Each row is followed by roughly how far along a hidden order it lies, from 0 to 30. A new part has a new order.
In the rows, 128 means zero.
[124 176 172 155 122 176 167 130 150 148 128 134 157 137 159 162 149 175
 160 145 129 165 128 176 150] : 20
[139 113 181 127 118 169 131 126 138 115 130 139 156 165 156 161 150 147
 122 142 136 132 128 186 131] : 0
[121 174 150 155 141 174 164 164 119 145 161 134 156 137 124 127 115 179
 156 145 127 164 127 183 151] : 26
[113 154 169 152 128 166 169 132 105 136 132 139 156 153 152 160  96 193
 161 118 164 168 127 197 152] : 20
[152 127 152 156 130 185 172 118 155 129 123 127 157 145 165 161 166 123
 128 128 128 126 125 172 151] : 7
[117 162 155 125 134 172 162 168 135 139 158 140 156 167 121 128 107 150
 152 140 136 167 127 139 128] : 18
[149 129 166 156 127 126 166 128 127 129 127 130 128 153 160 162 131 167
 159 127 160 129 156 170 128] : 12
[115  59 245 116  78  96 134 177  79  83 172 188 122 207 102 163  58 239
 157 107 180 145 159 184 135] : 4
[134 105 195 152 130 119 169 169 114 111 165 143 122 170 119 161 100 203
 158 120 164 128 156 187 131] : 13
[113 153 171 121 106 169 135 170 128 134 163 164 156 175 120 164  99 160
 127 139 135 169 125 193 130] : 12
[116 178 151 155 140 134 164 169 121 146 166 136 156 161 122 129 119 180
 159 123 160 164 156 180 130] : 18
[118 162 150 125 117 172 127 168 138 143 133 142 157 163 124 163 114 144
 130 143 137 130 132 182 129] : 4
[166 164 119 131 172 142 165 118 152 151 121 109 132 123 173 159 159 132
 164 139 150 118 158 144 124] : 11
[117 167 147 151 117 171 169 131 115 147 132 136 155 145 156 162 152 179
 163 122 161 164 127 183 152] : 18
[123 177 145 157 125 179 173 133 125 151 130 133 158 135 161 161 153 173
 126 126 160 157 127 174 151] : 26
[128 181 162 130 130 129 129 163 151 214 132 128 157 151 126 160 125 126
 126 148 129 131 127 170 128] : 7
[146 176 178 129 121 126 129 163 147 123 162 131 157 152 126 122 120 133
 128 146 129 131 158 124 128] : 8
[137 161 195 125 110 118 131 170 134 111 130 162 126 174 122 162 107 156
 160 141 136 133 156 197 131] : 4
[138  99 192 153 111 119 129 168 105 111 164 161 125 171 119 129 102 193
 162 121 165 133 156 151 130] : 4
[118 169 179 127 135 122 131 168 116 144 162 139 156 174 123 132 112 184
 161 122 135 133 158 187 131] : 14
[145 178 182 126 119 122 127 170 118 144 161 158 128 165 123 129 116 140
 160 145 133 130 157 140 131] : 7
[122 132 236 123  89 106 134 175 111  94 167 177 122 196 108 131  79 186
 158 133 143 142 155 217 135] : 6
[109  89 209 148 125 164 173 175 104 133 166 152 124 156 148 164  92 199
 158 116 167 168 156 199 154] : 24
[120 169 171 126 141 124 126 167 121 122 161 155 126 162 123 128 117 175
 160 124 161 132 154 139 129] : 15
[110 155 168 126 104 166 130 172 128 134 134 147 157 177 152 165  99 160
 132 139 134 165 122 197 132] : 13
[156 130 150 158 136 186 165 122 157 132 130 125 128 141 164 160 172 151
 161 132 154 126 157 158 149] : 11
[143 116 178 156 121 171 130 135 145 120 130 134 129 160 157 160 151 172
 161 125 165 130 155 171 130] : 5
[138 107 191 153 135 119 167 133 112 115 131 140 123 169 157 163 103 195
 157 121 163 133 156 182 130] : 10
[142 116 180 126 118 121 128 164 139 120 165 158 126 162 123 163 111 145
 162 123 164 131 158 135 129] : 0
[137 199 111 158 161 187 168 155 138 163 158 122 160 116 134 129 140 151
 159 153 119 157 128 159 149] : 30
[ 89  52 253 144  99  92 173 179  72 109 177 168 119 188 102 131  61 237
 161 107 179 182 152 234 157] : 25
[114 159 161 151 133 122 170 168 107 140 160 161 124 168 118 134 106 182
 159 122 165 165 158 144 130] : 21
[138 110 187 154 138 119 167 128 115 115 164 141 127 166 120 122 107 187
 161 122 163 135 156 188 130] : 12
